Below is a small trained network, with its code and all its weights. Each question gives an input and a target symbol and asks what happens when units are switched off, that is, made to give their printed mean instead of their output.

import numpy as np


def w(rows, s, z=0):
    codes = np.array(rows[::2]) - 128.0
    scale = np.full(codes.shape[1], s)
    scale[-1] = z or s
    return codes * scale


def f(y):
    return y / 2 * (1 + np.tanh(0.7978845608 * (y + 0.044715 * y**3)))


def softmax(a):
    e = np.exp(a - a.max(-1, keepdims=True))
    return e / e.sum(-1, keepdims=True)


def log_softmax(a):
    a = a - a.max(-1, keepdims=True)
    return a - np.log(np.exp(a).sum(-1, keepdims=True))


def net(x, mask):
    ids = ['αβγεημπω'.index(c) for c in x.split()]
    T = len(ids)
    res = E[ids] + P[:T]
    u = 0
    for l in range(2):
        q, k, v = (res @ M[l].T for M in (Q, K, V))
        z = softmax(np.where(np.tri(T) > 0, q @ k.T / 3**0.5, -1e9)) @ v
        res = res + np.where(mask[u], z, O[l][:, -1]) @ O[l][:, :-1]
        u += 1
        y = f(res @ A[l][:, :-1].T + A[l][:, -1])
        res = res + np.where(mask[u : u + 4], y, B[l][:, -1]) @ B[l][:, :-1]
        u += 4
    return log_softmax(res[-1] @ U[:, :-1].T + U[:, -1])


Q, K, V, O, A, B = {}, {}, {}, {}, {}, {}
E = w([
[119,76,194,157,135],'α',
[163,93,112,133,44],'β',
[148,180,121,177,91],'γ',
[250,130,166,182,178],'ε',
[91,84,144,202,133],'η',
[102,182,70,121,119],'μ',
[215,166,131,195,120],'π',
[112,162,87,117,133],'ω',
],0.022)
P = w([
[80,55,1,65,225],'0',
[156,100,92,121,108],'1',
[149,96,112,125,107],'2',
[144,96,113,127,105],'3',
[136,95,120,126,102],'4',
[132,95,124,129,98],'5',
[122,98,128,131,96],'6',
[112,99,132,132,97],'7',
[106,95,135,136,91],'8',
[104,94,132,144,85],'9',
],0.0098)
Q[0] = w([
[37,169,105,82,156],'0.h0',
[125,130,250,146,119],'0.h0',
[139,181,149,188,210],'0.h0',
],0.015)
K[0] = w([
[226,45,3,114,223],'0.h0',
[162,185,163,213,132],'0.h0',
[170,185,93,37,95],'0.h0',
],0.012)
V[0] = w([
[107,242,197,98,29],'0.h0',
[133,199,123,253,58],'0.h0',
[198,94,19,109,141],'0.h0',
],0.0061)
O[0] = w([
[57,193,168,253,142,53],'0.h0',
[210,74,116,253,118,254],'0.h0',
[240,122,126,62,223,192],'0.h0',
],0.0051,0.0047)
A[0] = w([
[157,212,105,8,102,141],'0.n0',
[143,205,61,167,191,128],'0.n1',
[51,85,107,61,51,62],'0.n2',
[142,94,106,83,99,3],'0.n3',
],0.012,0.0035)
B[0] = w([
[137,65,178,174,198,253],'0.n0',
[2,193,135,82,155,242],'0.n1',
[152,122,129,38,115,179],'0.n2',
[187,204,125,106,8,156],'0.n3',
],0.0089,0.0054)
Q[1] = w([
[100,54,79,139,142],'1.h0',
[84,3,126,56,131],'1.h0',
[175,188,146,132,40],'1.h0',
],0.026)
K[1] = w([
[132,100,16,109,151],'1.h0',
[87,74,67,2,154],'1.h0',
[76,82,193,207,74],'1.h0',
],0.023)
V[1] = w([
[192,105,85,163,87],'1.h0',
[43,157,38,152,77],'1.h0',
[166,162,3,149,188],'1.h0',
],0.016)
O[1] = w([
[99,74,47,142,194,110],'1.h0',
[144,118,21,59,31,54],'1.h0',
[195,181,8,171,165,252],'1.h0',
],0.011,0.014)
A[1] = w([
[136,116,133,3,235,155],'1.n0',
[145,233,105,115,52,70],'1.n1',
[38,78,148,99,243,2],'1.n2',
[104,149,38,108,36,75],'1.n3',
],0.011,0.0058)
B[1] = w([
[144,105,154,229,106,199],'1.n0',
[7,106,127,131,100,238],'1.n1',
[70,168,80,8,107,245],'1.n2',
[220,121,183,79,164,253],'1.n3',
],0.014)
U = w([
[103,73,244,136,173,135],'α',
[117,123,154,124,147,40],'β',
[188,157,188,94,135,189],'γ',
[144,136,211,133,225,1],'ε',
[107,3,185,170,208,231],'η',
[125,184,176,146,82,167],'μ',
[176,224,119,151,113,143],'π',
[174,201,238,153,140,108],'ω',
],0.0071,0.0042)

Each question gives the input, a string of symbols that net reads in full, and the target symbol t.
The units are the heads (3 rows each of Q, K, V and O) and the neurons (one row each of A and B). Each row of codes is followed by its name. A weight is (code - 128) times the scale printed after its matrix; where a second scale follows, it is the last column's (O, A, B and U).
mask holds one flag per unit, layer by layer, with each layer's heads first. A switched-off unit (its flag False) gives its mean, the last column of its rows in O or B, instead of its output. The means were averaged over made-up inputs and are rounded, as every weight is.
A unit's drop is (log p(t) with every unit on - log p(t) with that unit switched off) / (log p(t) with every unit on - log p(t) with every unit switched off).
The circuit of an input: a set's keep is (log p(t) with only the set's units on - log p(t) with every unit switched off) / (log p(t) with every unit on - log p(t) with every unit switched off). Starting from all 10 units, units are removed one at a time, each time the one whose removal leaves the highest keep (on an exact tie, the one counted first), for as long as the keep stays at least 0.8.
units of the circuit, in order: the units of the circuit, biggest drop first
unit that matters most: the unit with the biggest drop
top k neurons: the k neurons with the biggest drops, biggest first
k most important neurons of layer l: the k neurons of layer l with the biggest drops, biggest first
input π ω ε π π η, target π: most important neuron of layer 0 => (0.n1)
input ε α ω ω γ γ η α ω ω, target ε: units of the circuit, in order => (0.n0, 0.h0, 1.h0)
input η η ω η η μ γ μ, target η: 2 most important neurons of layer 0 => (0.n1, 0.n0)
input π β η ω μ γ α π η, target π: units of the circuit, in order => (1.h0, 0.n1)
input μ α β ε ω η, target μ: 2 most important neurons of layer 0 => (0.n0, 0.n1)
input η ε γ μ, target η: top 3 neurons => (0.n1, 0.n0, 1.n0)
input ε γ π η γ ε η μ γ μ, target ε: units of the circuit, in order => (0.n0, 1.h0, 0.h0)
input η η η η η γ η μ ε β, target γ: top 2 neurons => (0.n0, 1.n3)
input μ η γ γ η, target μ: top 3 neurons => (0.n1, 0.n0, 1.n1)
input ω π π ε η, target ω: top 2 neurons => (0.n0, 0.n1)
input μ μ μ η γ β, target γ: units of the circuit, in order => (0.n3, 0.n0, 1.h0, 1.n3)
input γ ω μ π η η β α γ β, target α: units of the circuit, in order => (1.h0, 0.n3)
input α π ε ω, target α: units of the circuit, in order => (0.h0, 1.h0, 0.n0)
input μ π μ ε α β π μ μ, target μ: top neuron => (0.n1)
input ω η ω γ η μ μ α β, target α: units of the circuit, in order => (0.n3, 1.h0)
input η ε γ μ ω, target η: units of the circuit, in order => (0.h0, 0.n0, 1.n0)
input ω μ η η β η β η ω, target ω: units of the circuit, in order => (0.h0, 0.n0, 1.h0, 0.n1)
input γ ε ω η π γ γ α, target γ: top 2 neurons => (1.n3, 0.n1)
input η ε γ η ε γ, target η: units of the circuit, in order => (1.h0, 1.n2)
input α β η γ ω, target α: units of the circuit, in order => (0.h0, 1.h0)
input γ β η μ γ β ω, target γ: unit that matters most => 1.n3
input γ π η γ η η ω π μ, target γ: top 2 neurons => (1.n3, 0.n1)
input ε π β γ α η π μ ε η, target ε: top 2 neurons => (0.n0, 1.n2)
input ε π ω η η α, target ε: units of the circuit, in order => (1.h0, 0.h0, 0.n0)
